Below are the code and all the weights of a small trained network. Each question names an input and a target symbol and asks about switching units off, where a switched-off unit gives its printed mean instead of its output.

import numpy as np


def w(rows, s, z=0):
    codes = np.array(rows[::2]) - 128.0
    scale = np.full(codes.shape[1], s)
    scale[-1] = z or s
    return codes * scale


def norm(h):
    return h / np.sqrt((h * h).mean(-1, keepdims=True) + 1e-5)


def f(y):
    return np.maximum(y, 0)


def softmax(a):
    e = np.exp(a - a.max(-1, keepdims=True))
    return e / e.sum(-1, keepdims=True)


def log_softmax(a):
    a = a - a.max(-1, keepdims=True)
    return a - np.log(np.exp(a).sum(-1, keepdims=True))


def net(x, mask):
    ids = ['ΔΘΞΠΩαγεζηλμστφψ'.index(c) for c in x.split()]
    T = len(ids)
    res = E[ids] + P[:T]
    u = 0
    for l in range(3):
        q, k, v = (norm(res) @ M[l].T for M in (Q, K, V))
        z = softmax(np.where(np.tri(T) > 0, q @ k.T / 3**0.5, -1e9)) @ v
        res = res + np.where(mask[u], z, O[l][:, -1]) @ O[l][:, :-1]
        u += 1
        y = f(norm(res) @ A[l][:, :-1].T + A[l][:, -1])
        res = res + np.where(mask[u : u + 8], y, B[l][:, -1]) @ B[l][:, :-1]
        u += 8
    return log_softmax(norm(res)[-1] @ U[:, :-1].T + U[:, -1])


Q, K, V, O, A, B = {}, {}, {}, {}, {}, {}
E = w([
[119,170,191],'Δ',
[107,170,188],'Θ',
[110,120,175],'Ξ',
[184,188,164],'Π',
[67,130,4],'Ω',
[101,166,204],'α',
[201,91,49],'γ',
[78,150,62],'ε',
[56,147,52],'ζ',
[96,113,174],'η',
[78,177,157],'λ',
[79,98,150],'μ',
[174,75,137],'σ',
[164,105,96],'τ',
[140,140,189],'φ',
[213,19,65],'ψ',
],0.026)
P = w([
[230,1,168],'0',
[123,29,166],'1',
[112,86,156],'2',
[101,135,134],'3',
[98,188,118],'4',
[92,230,108],'5',
],0.0067)
Q[0] = w([
[207,102,123],'L0H0',
[176,85,42],'L0H0',
[251,1,135],'L0H0',
],0.0079)
K[0] = w([
[198,89,91],'L0H0',
[150,120,118],'L0H0',
[246,40,122],'L0H0',
],0.012)
V[0] = w([
[124,15,70],'L0H0',
[147,252,128],'L0H0',
[224,101,163],'L0H0',
],0.0038)
O[0] = w([
[163,209,15,2],'L0H0',
[112,59,194,126],'L0H0',
[250,33,254,213],'L0H0',
],0.0066,0.00099)
A[0] = w([
[254,93,96,89],'L0N0',
[203,92,123,59],'L0N1',
[47,73,95,225],'L0N2',
[115,49,184,1],'L0N3',
[77,161,98,147],'L0N4',
[63,102,177,146],'L0N5',
[51,139,18,6],'L0N6',
[150,84,181,85],'L0N7',
],0.012,0.0051)
B[0] = w([
[44,123,165,235],'L0N0',
[76,78,148,178],'L0N1',
[219,66,171,226],'L0N2',
[166,50,106,170],'L0N3',
[188,176,93,171],'L0N4',
[181,120,130,254],'L0N5',
[161,1,20,165],'L0N6',
[170,51,168,199],'L0N7',
],0.0079,0.0051)
Q[1] = w([
[207,128,35],'L1H0',
[255,155,251],'L1H0',
[109,115,145],'L1H0',
],0.0059)
K[1] = w([
[191,147,200],'L1H0',
[111,254,141],'L1H0',
[98,167,123],'L1H0',
],0.0053)
V[1] = w([
[225,200,111],'L1H0',
[190,92,123],'L1H0',
[4,38,98],'L1H0',
],0.012)
O[1] = w([
[182,1,179,118],'L1H0',
[227,119,89,254],'L1H0',
[69,191,141,12],'L1H0',
],0.008,0.0041)
A[1] = w([
[33,112,111,68],'L1N0',
[90,67,76,184],'L1N1',
[67,205,137,254],'L1N2',
[47,92,173,114],'L1N3',
[134,72,87,96],'L1N4',
[107,17,103,110],'L1N5',
[4,228,5,77],'L1N6',
[175,150,91,104],'L1N7',
],0.012,0.0059)
B[1] = w([
[188,83,88,166],'L1N0',
[128,138,197,230],'L1N1',
[41,99,91,252],'L1N2',
[104,123,185,174],'L1N3',
[115,168,172,185],'L1N4',
[104,135,170,250],'L1N5',
[4,29,123,253],'L1N6',
[105,120,132,162],'L1N7',
],0.014,0.0033)
Q[2] = w([
[48,134,66],'L2H0',
[177,44,88],'L2H0',
[120,175,2],'L2H0',
],0.0088)
K[2] = w([
[239,10,56],'L2H0',
[176,206,254],'L2H0',
[72,57,245],'L2H0',
],0.0058)
V[2] = w([
[92,26,173],'L2H0',
[84,244,153],'L2H0',
[80,74,137],'L2H0',
],0.011)
O[2] = w([
[16,224,143,254],'L2H0',
[161,103,250,13],'L2H0',
[91,132,133,159],'L2H0',
],0.015,0.0079)
A[2] = w([
[99,145,119,88],'L2N0',
[150,84,89,46],'L2N1',
[120,90,176,198],'L2N2',
[250,127,179,172],'L2N3',
[53,114,165,2],'L2N4',
[221,33,183,73],'L2N5',
[222,38,188,52],'L2N6',
[63,210,85,132],'L2N7',
],0.012,0.0037)
B[2] = w([
[167,129,136,159],'L2N0',
[210,113,106,129],'L2N1',
[159,73,132,182],'L2N2',
[97,61,132,197],'L2N3',
[248,153,154,190],'L2N4',
[228,2,3,158],'L2N5',
[151,52,95,158],'L2N6',
[176,150,72,254],'L2N7',
],0.0094,0.0079)
U = w([
[106,96,192,252],'Δ',
[56,107,225,153],'Θ',
[125,167,124,107],'Ξ',
[175,5,123,156],'Π',
[146,130,83,54],'Ω',
[116,136,225,139],'α',
[180,156,167,37],'γ',
[117,140,74,122],'ε',
[132,182,102,92],'ζ',
[189,162,106,230],'η',
[10,81,181,226],'λ',
[167,139,45,41],'μ',
[154,171,155,16],'σ',
[124,227,140,2],'τ',
[181,156,181,77],'φ',
[101,170,113,149],'ψ',
],0.02,0.0062)

Each question gives the input, a string of symbols that net reads in full, and the target symbol t.
The units are the heads (3 rows each of Q, K, V and O) and the neurons (one row each of A and B). Each row of codes is followed by its name. A weight is (code - 128) times the scale printed after its matrix; where a second scale follows, it is the last column's (O, A, B and U).
mask holds one flag per unit, layer by layer, with each layer's heads first. A switched-off unit (its flag False) gives its mean, the last column of its rows in O or B, instead of its output. The means were averaged over made-up inputs and are rounded, as every weight is.
A unit's drop is (log p(t) with every unit on - log p(t) with that unit switched off) / (log p(t) with every unit on - log p(t) with every unit switched off).
The circuit of an input: a set's keep is (log p(t) with only the set's units on - log p(t) with every unit switched off) / (log p(t) with every unit on - log p(t) with every unit switched off). Starting from the 12 units with the biggest drops (on a tie, the unit counted first), units are removed one at a time, each time the one whose removal leaves the highest keep (on an exact tie, the one counted first), for as long as the keep stays at least 0.8.
units of the circuit, in order: the units of the circuit, biggest drop first
most important unit: the unit with the biggest drop
top k neurons: the k neurons with the biggest drops, biggest first
top k neurons in layer l: the k neurons of layer l with the biggest drops, biggest first
drop of u: that unit's drop, to one decimal
input τ Π φ, target Π: most important unit => L1N6
input Π τ μ σ, target λ: top 2 neurons => L0N0, L0N1
input ζ σ Π μ, target Π: units of the circuit, in order => L0N2, L1N6, L2H0
input Π μ Π Π η, target Π: top 3 neurons => L0N2, L1N6, L1N2
input Ω τ α η, target α: top 2 neurons => L0N2, L0N5
input ζ τ τ Π γ, target λ: top 4 neurons => L0N0, L0N2, L1N6, L0N5
input Π τ η γ, target λ: top 2 neurons => L0N0, L0N2
input σ γ Π γ, target τ: top 2 neurons in layer 0 => L0N0, L0N1
input α Π Π Π α, target α: units of the circuit, in order => L1N6, L2H0
input η Π Π η, target Π: top 3 neurons => L1N6, L0N2, L1N2
input μ Δ Π η Ξ, target η: top 3 neurons => L1N1, L1N6, L0N0
input ζ τ τ Π μ, target Π: top 2 neurons in layer 0 => L0N5, L0N4
input Π η ε α Π φ, target Π: top 2 neurons => L1N6, L0N0
input Π Δ Π η η, target η: top neuron in layer 1 => L1N6
input γ η η, target η: top 2 neurons => L1N6, L1N2
input Π η Θ τ Ξ, target τ: top 2 neurons in layer 0 => L0N0, L0N5
input Π ψ Ξ σ α Π, target α: top 2 neurons => L1N6, L0N0
input φ α Π Δ Π Π, target Π: top 3 neurons => L1N6, L1N2, L0N0
input Δ Π Π ε, target μ: top 2 neurons => L0N2, L1N6
input Δ Π Π, target Π: units of the circuit, in order => L1H0
input η Π Π Ξ, target Π: top 2 neurons => L1N6, L1N2
input Ξ Δ τ Δ Π Ξ, target Π: top 2 neurons => L1N6, L0N5
input Π σ Δ Δ α η, target α: drop of L2H0 => 0.6
input η Π α α μ, target α: drop of L0H0 => 0.1
input γ Π η Ξ, target η: drop of L2N4 => 0.0
input Π η φ, target η: drop of L1N1 => 0.1
